Small tables with named rows and columns. After each table, cells are looked up by row and column.

refo:
fields: fesabi, rut
veri: [-53.800, -44.511]
rukeb: [-70.089, -44.045]
sof: [41.948, -98.947]
nesesag: [91.157, -82.119]
nizo: [-43.127, -38.540]
zupele: [-49.449, -51.338]
viz: [10.989, 7.359]

veri, rut -> -44.511
veri, fesabi -> -53.800
viz, fesabi -> 10.989
rukeb, fesabi -> -70.089
zupele, fesabi -> -49.449
sof, fesabi -> 41.948
sof, rut -> -98.947
nizo, rut -> -38.540
rukeb, rut -> -44.045
zupele, rut -> -51.338
nizo, fesabi -> -43.127
nesesag, rut -> -82.119
viz, rut -> 7.359
nesesag, fesabi -> 91.157

tafop =
,zipek,dop,bup,lar,sasoki
vip,60,51,95,59,22
tunobod,143,181,151,102,65
folepuz,21,78,140,100,104
fis,63,73,92,114,103
vaf,134,111,114,101,144
sek,71,95,136,160,127
bakinev,60,34,86,115,69
neb,199,221,106,93,80
moge,75,137,114,123,123

sasoki of folepuz is 104
bup of neb is 106
bup of folepuz is 140
lar of vip is 59
zipek of tunobod is 143
bup of vaf is 114
bup of fis is 92
zipek of vaf is 134
sasoki of moge is 123
lar of fis is 114
zipek of moge is 75
sasoki of vip is 22
dop of sek is 95
dop of neb is 221
zipek of vip is 60
lar of tunobod is 102
sasoki of sek is 127
sasoki of fis is 103
dop of vaf is 111
Which row has the largest lar? sek

poduro =
|  | pag | nidivos | zovakor | kala | kifa |
|---|---|---|---|---|---|
| bav | 388 | 540 | 396 | 777 | 235 |
| gapefa | 519 | 488 | 367 | 430 | 652 |
| rek | 509 | 496 | 372 | 440 | 661 |
| rov | 426 | 356 | 532 | 452 | 329 |
| suv | 526 | 334 | 503 | 463 | 520 |
| zof | 759 | 316 | 416 | 765 | 428 |
| tigopev | 808 | 677 | 423 | 689 | 417 |
| fotiko | 577 | 349 | 471 | 522 | 513 |
| bedos | 692 | 421 | 488 | 619 | 427 |
| nuzoz | 809 | 555 | 901 | 326 | 473 |
| rete | 502 | 503 | 356 | 446 | 753 |
| dit | 459 | 311 | 543 | 444 | 490 |
| bateluf | 540 | 520 | 388 | 157 | 251 |
| meluper | 443 | 271 | 507 | 408 | 553 |

What is the kifa of nuzoz in poduro?
473
What is the zovakor of fotiko in poduro?
471
What is the nidivos of bav in poduro?
540
What is the kala of bedos in poduro?
619
What is the kala of bav in poduro?
777
What is the kifa of bav in poduro?
235
What is the pag of gapefa in poduro?
519
What is the kifa of meluper in poduro?
553
What is the zovakor of rete in poduro?
356
What is the kala of gapefa in poduro?
430
What is the pag of suv in poduro?
526
What is the nidivos of rek in poduro?
496
What is the nidivos of bedos in poduro?
421
What is the zovakor of bateluf in poduro?
388
What is the kala of rov in poduro?
452
What is the nidivos of rov in poduro?
356
What is the kala of rek in poduro?
440
What is the pag of bateluf in poduro?
540
What is the kifa of rete in poduro?
753

nare
cols = bal, pumuv, tagalun, misuto, fik, tuzera, taf, patemu, zad, lereb
detor: [114, 109, 107, 108, 149, 134, 149, 118, 136, 148]
zoz: [159, 134, 144, 153, 126, 121, 105, 121, 122, 138]
fasasa: [184, 121, 129, 129, 113, 122, 124, 95, 131, 89]
defab: [188, 101, 170, 62, 199, 142, 117, 208, 134, 71]
dil: [98, 48, 175, 160, 103, 172, 178, 80, 91, 166]
fikipa: [112, 122, 135, 125, 176, 159, 90, 149, 124, 102]
kabufab: [187, 86, 162, 89, 196, 160, 97, 188, 184, 49]
kar: [152, 77, 170, 90, 192, 148, 114, 183, 136, 137]
zomadep: [98, 70, 193, 140, 122, 177, 163, 104, 78, 200]
megidid: [92, 136, 143, 145, 161, 150, 158, 110, 131, 133]
fes: [216, 67, 203, 62, 225, 168, 95, 172, 178, 59]
luzi: [150, 126, 127, 144, 100, 118, 161, 110, 122, 104]
sufa: [149, 135, 88, 176, 134, 131, 159, 93, 170, 74]

What is the tagalun of defab in nare? 170
What is the patemu of fikipa in nare? 149
What is the bal of fasasa in nare? 184
What is the pumuv of kabufab in nare? 86
What is the lereb of zomadep in nare? 200
What is the tuzera of megidid in nare? 150
What is the tagalun of detor in nare? 107
What is the taf of fikipa in nare? 90
What is the zad of dil in nare? 91
What is the misuto of kabufab in nare? 89
What is the lereb of fikipa in nare? 102
What is the tuzera of kar in nare? 148
What is the zad of luzi in nare? 122
Row with the largest tagalun: fes

goluga.tsv
	nop	pul	seso	gik	volazom
nid	52352	44556	43792	47564	50846
nuges	79139	31636	29213	58656	55500
gero	42210	24356	35942	13697	82722
vube	49657	49012	48938	48743	50019
podeze	50391	42256	42005	41094	48925
vebo	49590	48846	48876	49577	48619
ful	49192	48669	48909	49900	50108
dobefev	50833	45586	45763	48949	52578
sof	53407	63136	56043	70581	26155
kir	50163	50602	50244	49235	46904
lodavik	47801	49715	50258	48117	50871
biga	42515	27063	37797	17136	80021
beposin	47123	46841	46114	43827	45080
gebit	52684	50271	48064	54348	40860

What is the gik of vube in goluga? 48743
What is the gik of biga in goluga? 17136
What is the gik of podeze in goluga? 41094
What is the pul of kir in goluga? 50602
What is the gik of kir in goluga? 49235
What is the nop of beposin in goluga? 47123
What is the pul of biga in goluga? 27063
What is the seso of podeze in goluga? 42005
What is the volazom of kir in goluga? 46904
What is the seso of lodavik in goluga? 50258
What is the seso of gebit in goluga? 48064
What is the pul of podeze in goluga? 42256
What is the volazom of nid in goluga? 50846
What is the nop of vebo in goluga? 49590

vufomeg:
,nobimi,gav
pulovo,228,223
dil,33,22
vakoso,4,8
tuneg,85,54
gadesot,28,63
beduki,70,93
fam,11,67
gubife,102,141
lod,87,58
vaniko,57,38
butub,58,40

tuneg, gav => 54
pulovo, gav => 223
tuneg, nobimi => 85
lod, gav => 58
fam, gav => 67
beduki, nobimi => 70
gubife, gav => 141
beduki, gav => 93
vakoso, gav => 8
pulovo, nobimi => 228
dil, nobimi => 33
vaniko, gav => 38
vaniko, nobimi => 57
gadesot, gav => 63
vakoso, nobimi => 4
butub, nobimi => 58

Table nupo
,naz,surol,fopu,veranuv
dabaz,-0.399,0.808,0.517,-0.166
mit,0.131,-0.141,-0.065,0.020
korerot,-0.351,0.587,0.408,-0.209
nav,0.453,0.769,-0.076,-0.504
zuru,0.041,0.028,0.025,0.007
biti,0.026,0.028,0.002,-0.012
tavit,0.386,0.638,-0.159,-0.353
poz,0.409,0.673,-0.117,-0.394
tol,0.390,0.608,-0.119,-0.357
vap,0.069,0.016,0.047,0.034

What is the naz of tol in nupo?
0.390
What is the fopu of vap in nupo?
0.047
What is the veranuv of tol in nupo?
-0.357
What is the fopu of mit in nupo?
-0.065
What is the naz of tavit in nupo?
0.386
What is the surol of tavit in nupo?
0.638
What is the veranuv of biti in nupo?
-0.012
What is the surol of dabaz in nupo?
0.808
What is the fopu of tavit in nupo?
-0.159
What is the fopu of nav in nupo?
-0.076
What is the veranuv of vap in nupo?
0.034
What is the veranuv of nav in nupo?
-0.504
What is the fopu of tol in nupo?
-0.119
What is the veranuv of poz in nupo?
-0.394
What is the veranuv of tavit in nupo?
-0.353
What is the surol of vap in nupo?
0.016
What is the surol of tol in nupo?
0.608
What is the naz of biti in nupo?
0.026
What is the veranuv of dabaz in nupo?
-0.166
What is the naz of vap in nupo?
0.069
Which row has the largest naz? nav

